Below are the code and all the weights of a small trained network. Each question names an input and a class and asks about switching units off, where a switched-off unit gives its printed mean instead of its output.

import numpy as np


def w(rows, s, z=0):
    codes = np.array(rows[::2]) - 128.0
    scale = np.full(codes.shape[1], s)
    scale[-1] = z or s
    return codes * scale


def norm(h):
    return h / np.sqrt((h * h).mean(-1, keepdims=True) + 1e-5)


def f(y):
    return np.maximum(y, 0)


def log_softmax(a):
    a = a - a.max(-1, keepdims=True)
    return a - np.log(np.exp(a).sum(-1, keepdims=True))


def net(x, mask):
    res = np.array(x, float).reshape(1, 4) / 4 @ E
    u = 0
    for l in range(3):
        y = f(norm(res) @ A[l][:, :-1].T + A[l][:, -1])
        res = res + np.where(mask[u : u + 7], y, B[l][:, -1]) @ B[l][:, :-1]
        u += 7
    return log_softmax(norm(res)[-1] @ U[:, :-1].T + U[:, -1])


A, B = {}, {}
E = w([
[167,110,101,207,88,54,139],'x0',
[99,29,2,102,120,171,146],'x1',
[173,104,121,220,172,197,12],'x2',
[60,89,184,167,111,134,104],'x3',
],0.0097)
A[0] = w([
[152,165,142,67,177,169,139,58],'L0N1',
[195,156,52,216,78,46,163,17],'L0N2',
[151,72,72,151,165,171,96,84],'L0N3',
[201,170,189,191,187,175,153,117],'L0N4',
[209,208,57,87,156,125,193,64],'L0N5',
[238,152,81,137,250,113,136,89],'L0N6',
[102,168,163,7,191,254,108,2],'L0N7',
],0.0088,0.0069)
B[0] = w([
[137,195,132,109,143,154,169,165],'L0N1',
[52,235,71,171,189,237,202,216],'L0N2',
[155,170,166,47,137,66,59,216],'L0N3',
[190,83,85,58,175,96,107,253],'L0N4',
[130,52,230,113,33,162,209,225],'L0N5',
[125,67,254,140,43,225,132,213],'L0N6',
[90,170,77,229,175,179,207,211],'L0N7',
],0.0087,0.0048)
A[1] = w([
[160,126,104,254,59,83,149,86],'L1N1',
[105,132,107,101,88,86,178,164],'L1N2',
[15,36,227,204,139,123,121,33],'L1N3',
[124,221,203,75,156,97,100,3],'L1N4',
[80,109,121,146,87,159,125,100],'L1N5',
[86,31,97,31,148,179,137,38],'L1N6',
[164,157,206,70,157,104,151,100],'L1N7',
],0.0094,0.0043)
B[1] = w([
[96,196,90,85,183,255,143,201],'L1N1',
[89,52,174,119,139,154,25,247],'L1N2',
[222,122,164,64,64,214,247,208],'L1N3',
[168,141,86,163,104,84,139,207],'L1N4',
[165,134,144,140,114,113,148,168],'L1N5',
[207,160,81,190,100,71,159,236],'L1N6',
[160,89,92,180,121,80,154,253],'L1N7',
],0.01,0.0046)
A[2] = w([
[147,220,249,128,168,68,133,56],'L2N1',
[102,185,154,109,143,142,126,32],'L2N2',
[43,158,128,49,66,37,192,102],'L2N3',
[70,171,110,200,157,135,153,101],'L2N4',
[164,97,120,133,121,71,82,146],'L2N5',
[100,82,62,91,135,123,141,96],'L2N6',
[121,159,130,148,155,186,142,255],'L2N7',
],0.013,0.0029)
B[2] = w([
[122,151,27,154,61,140,112,233],'L2N1',
[98,132,89,101,127,157,148,149],'L2N2',
[147,111,165,137,218,199,12,243],'L2N3',
[81,69,95,65,175,77,172,187],'L2N4',
[79,135,166,67,138,101,154,195],'L2N5',
[145,246,121,187,92,77,102,181],'L2N6',
[49,118,147,104,135,61,160,253],'L2N7',
],0.011,0.0071)
U = w([
[17,184,75,148,191,170,184,146],'0',
[141,114,158,125,192,144,5,147],'1',
[192,166,45,159,57,35,110,138],'2',
[167,120,178,104,62,202,191,126],'3',
[113,63,173,82,131,44,191,165],'4',
[86,100,164,160,112,57,131,12],'5',
],0.017,0.011)

Each question gives the input, the list of numbers given to net, and the class t.
The units are the neurons (one row each of A and B). Each row of codes is followed by its name. A weight is (code - 128) times the scale printed after its matrix; where a second scale follows, it is the last column's (A, B and U).
mask holds one flag per neuron, layer by layer. A switched-off neuron (its flag False) gives its mean, the last column of its row in B, instead of its output. The means were averaged over made-up inputs and are rounded, as every weight is.
A unit's drop is (log p(t) with every unit on - log p(t) with that unit switched off) / (log p(t) with every unit on - log p(t) with every unit switched off).
The circuit of an input: a set's keep is (log p(t) with only the set's units on - log p(t) with every unit switched off) / (log p(t) with every unit on - log p(t) with every unit switched off). Starting from the 12 units with the biggest drops (on a tie, the unit counted first), units are removed one at a time, each time the one whose removal leaves the highest keep (on an exact tie, the one counted first), for as long as the keep stays at least 0.8.
units of the circuit, in order: the units of the circuit, biggest drop first
most important unit: the unit with the biggest drop
k most important neurons: the k neurons with the biggest drops, biggest first
top k neurons in layer l: the k neurons of layer l with the biggest drops, biggest first
input [4,-2,-3,4], class 0: most important unit => L1N1
input [-7,8,-8,-7], class 1: top 3 neurons in layer 2 => L2N3, L2N7, L2N1
input [5,1,5,1], class 0: top 2 neurons in layer 1 => L1N2, L1N1
input [5,8,-6,7], class 2: top 2 neurons in layer 0 => L0N6, L0N5
input [-8,-8,4,-8], class 0: top 3 neurons in layer 2 => L2N7, L2N1, L2N6
input [-2,4,3,2], class 2: top 2 neurons in layer 0 => L0N6, L0N5
input [-1,-3,3,-1], class 4: 2 most important neurons => L0N4, L2N3
input [-2,-4,1,6], class 3: 2 most important neurons => L1N3, L0N3
input [6,5,-7,-5], class 1: units of the circuit, in order => L2N3, L1N2
input [2,3,0,3], class 4: top 4 neurons in layer 0 => L0N3, L0N6, L0N7, L0N5
input [4,-8,-8,-3], class 1: top 2 neurons in layer 2 => L2N3, L2N6
input [-8,-8,6,8], class 0: 3 most important neurons => L0N5, L0N6, L0N7
input [4,8,-2,6], class 2: 3 most important neurons => L2N6, L0N6, L0N5
input [2,1,3,2], class 4: 3 most important neurons => L2N5, L2N3, L0N3
input [2,-5,0,7], class 3: units of the circuit, in order => L1N3
input [-8,6,8,0], class 0: 4 most important neurons => L0N7, L2N3, L1N2, L0N4
input [7,-4,-8,8], class 1: 2 most important neurons => L2N3, L0N6
input [-5,7,4,-7], class 2: top 2 neurons in layer 1 => L1N6, L1N3
input [1,5,7,-8], class 3: 3 most important neurons => L0N6, L2N3, L1N2
input [-2,4,4,8], class 3: units of the circuit, in order => L1N3
input [-4,-5,1,-2], class 2: 3 most important neurons => L0N2, L0N4, L1N1
input [-5,8,7,-4], class 2: top 2 neurons in layer 1 => L1N6, L1N2
input [7,4,-2,-8], class 3: 3 most important neurons => L0N5, L0N6, L0N7
input [-2,7,-8,-6], class 1: top 2 neurons in layer 2 => L2N3, L2N1
input [3,8,-7,0], class 2: 3 most important neurons => L2N6, L1N6, L0N3
input [5,2,5,-6], class 3: top 3 neurons in layer 0 => L0N6, L0N3, L0N7
input [2,1,-7,-3], class 1: units of the circuit, in order => L2N3
input [3,-5,1,-6], class 3: 2 most important neurons => L0N6, L0N5
